Each row has a name. Each question is about the rows just above it. Places in a row count from 1.

Mef: [117 137 172  91 102 184 162]
seze: [136 121 125 121 151 125 121]
mavur: [174 137 172 119 102 184 162]
Kinim: [124 195 122 183 133 167 124]
Nuza: [152 122 152 152 156 148 152]
sal: [130 199 112 120 147 171 112]
badat: [131  80 160 150 140 125  90]
lav: [116  80 160 150 140 125 140]
sizas: [ 45 118 117  45 134  78 136]
gofof: [162 150 104 115 139 140 106]
At which places does seze hold [121]?  2 4 7
Places of [152] in row Nuza:  1 3 4 7
At which places does badat hold [90]?  7
At which places does Kinim hold [124]?  1 7
Places of [117] in row sizas:  3

zivo: [156 171 134 171 171 171 134 134]
Pemu: [ 83  62 154  97 144  96 179  77]
gosov: [157  59 113 170  89 124  86 171]
At which places does zivo hold [171]?  2 4 5 6
Places of [179] in row Pemu:  7

Nofu: [202  97 212 156 144]
bekin: [205  97 113 115 154]
Segak: [149 115 128 200 149]
Das: [115 128 200 173 151]
Gube: [202  97 114 139 166]
kimit: [203  97 131 103 146]
Bosin: [202 130 118 130 202]
Mita: [104 134 214 146 133]
vonip: [169 112 195 127 128]
Every place of [128] in Segak:  3
Every place of [130] in Bosin:  2 4

Bafum: [137 149 147 120  43  99 104  58]
tomun: [129 168 183 121 173 138 190 199]
zukiz: [135 161 175 120 173 140 120 150]
Zik: [122 104 113 104 138 138 132 191]
zagi: [119 149 119 117 149 149 120 105]
fala: [132 153 161 116 189 137 189 116]
At which places does fala hold [189]?  5 7
Places of [138] in row Zik:  5 6
Places of [149] in row zagi:  2 5 6
Every place of [190] in tomun:  7

bir: [119  71 133 123  96 110 115 114 106 138]
bag: [109 101 142 119 213 124 164 194 130 193]
reg: [127 133 115 142 115 115 208 150 142 144]
guguz: [ 89 167 143 121  86 159  99 152 217  99]
Mavi: [133 125 181 115 136 105  96 132 174 156]
guga: [132 125 153  96 136 153  96 132 132 156]
Gav: [110 113 166 129 168 121 130 145 135 163]
vuk: [131 152 152 147 152 152 144 144 153 152]
At which places does reg hold [142]?  4 9
At which places does vuk hold [152]?  2 3 5 6 10
Every place of [101] in bag:  2
At which places does guga hold [132]?  1 8 9

vidos: [142 200 127  81 136 136 104  62]
tute: [202 129 122 194 115 101  53  88]
donit: [144 113 122  97 153  60 112 156]
zafo: [ 95  95  95  95 114 114  83 114]
momaf: [108 178  87 108 108 108 156 122]
At which places does vidos hold [81]?  4
At which places does zafo hold [95]?  1 2 3 4
At which places does zafo hold [114]?  5 6 8
Places of [108] in row momaf:  1 4 5 6

ruf: [135 133 144 130 134 172 121 120 116 102 116 127 151 106 150 139 120 109
 126 122 127 123  89  96]
nusen: [141 202 203 131 137 202 107 145 108 202  71 127 202  91 166 147 115  93
 173 120 127 131  61  73]
Fekal: [128 146 140 128 139 141 114 152 124 106 109 128 143 121 130 131 124 131
 129 126 127 131 127 121]
dunu: [128  82  91 129 101  91 164  67 140 185 120 127 129 129 120 120 138 122
 130  68  67 129 128 120]
At which places does dunu hold [127]?  12
At which places does ruf hold [120]?  8 17
Places of [202] in row nusen:  2 6 10 13
Places of [120] in row dunu:  11 15 16 24
Places of [129] in row dunu:  4 13 14 22
At which places does dunu hold [67]?  8 21
At which places does ruf hold [89]?  23

vare: [143 143 109 143 109 109]
sigu: [106 145 106 106 107 106]
gido: [110  87  64 142 158 110]
gem: [173  78  61 141 175 105]
giz: [132  82  69 139 154 105]
Dek: [107  83 142 139 140 107]
Places of [106] in row sigu:  1 3 4 6
At which places does vare hold [143]?  1 2 4
At which places does Dek hold [83]?  2
Places of [107] in row Dek:  1 6
Places of [154] in row giz:  5
At which places does vare hold [109]?  3 5 6

sim: [118 103 116 140 134 109 103 103 103 116 122 103 118]
naf: [118 110 101 115  89 164 119 101 163 141  88 141 114]
Gubig: [133 119  87  65 145 162 148 173 213 138  95 100 141]
gared: [117 131 143 129  98 148 160 112 135 138 106 135 120]
fos: [139 127 131 102 139 159 137 139 144 140 104  94 112]
temab: [139 127 131 102 117 140 137 139 144 140 104  94  99]
Places of [116] in row sim:  3 10
Places of [159] in row fos:  6
At which places does temab hold [117]?  5
At which places does Gubig hold [100]?  12
At which places does sim hold [118]?  1 13
Places of [103] in row sim:  2 7 8 9 12
Places of [106] in row gared:  11

Soz: [129 180 144 130 131 138 118]
vob: [141 126 126 125 125 126 126]
rav: [132 113 146 134 118 136 117]
tuti: [128 100 114 133 124 124 126]
doba: [125 115 138 136 125 135 120]
rumar: [122 192 124 137 139 143 130]
Non: [131 130 131 123 127 127 131]
luf: [131 137 140 129 128 135 127]
zamo: [121 159 122 125 133 121 134]
nus: [131 151 138 132 125 133 123]
tugu: [132 156 144 123 122 124 126]
vev: [142 105 105 120 142 142 105]
Places of [142] in row vev:  1 5 6
Every place of [131] in Non:  1 3 7
Every place of [126] in vob:  2 3 6 7
Places of [123] in row tugu:  4

fusi: [213 121 100 156]
soted: [145 146 177  62]
nifu: [196 112 141 164]
Gab: [176  59 119  56]
beg: [135 101 206 120]
Pazen: [108 188 205 131]
segu: [ 91 156 159 159]
Vobeg: [102 160 129 152]
kab: [171  90  90  42]
Every place of [90] in kab:  2 3
Every place of [91] in segu:  1

biged: [120 146  54 170  56 216]
zemaf: [55 55 55 55 55 55]
nul: [120 120 121  57  56  56]
At which places does nul hold [56]?  5 6
Places of [55] in row zemaf:  1 2 3 4 5 6
At which places does nul hold [120]?  1 2
Places of [146] in row biged:  2
At which places does nul hold [57]?  4
Every place of [121] in nul:  3

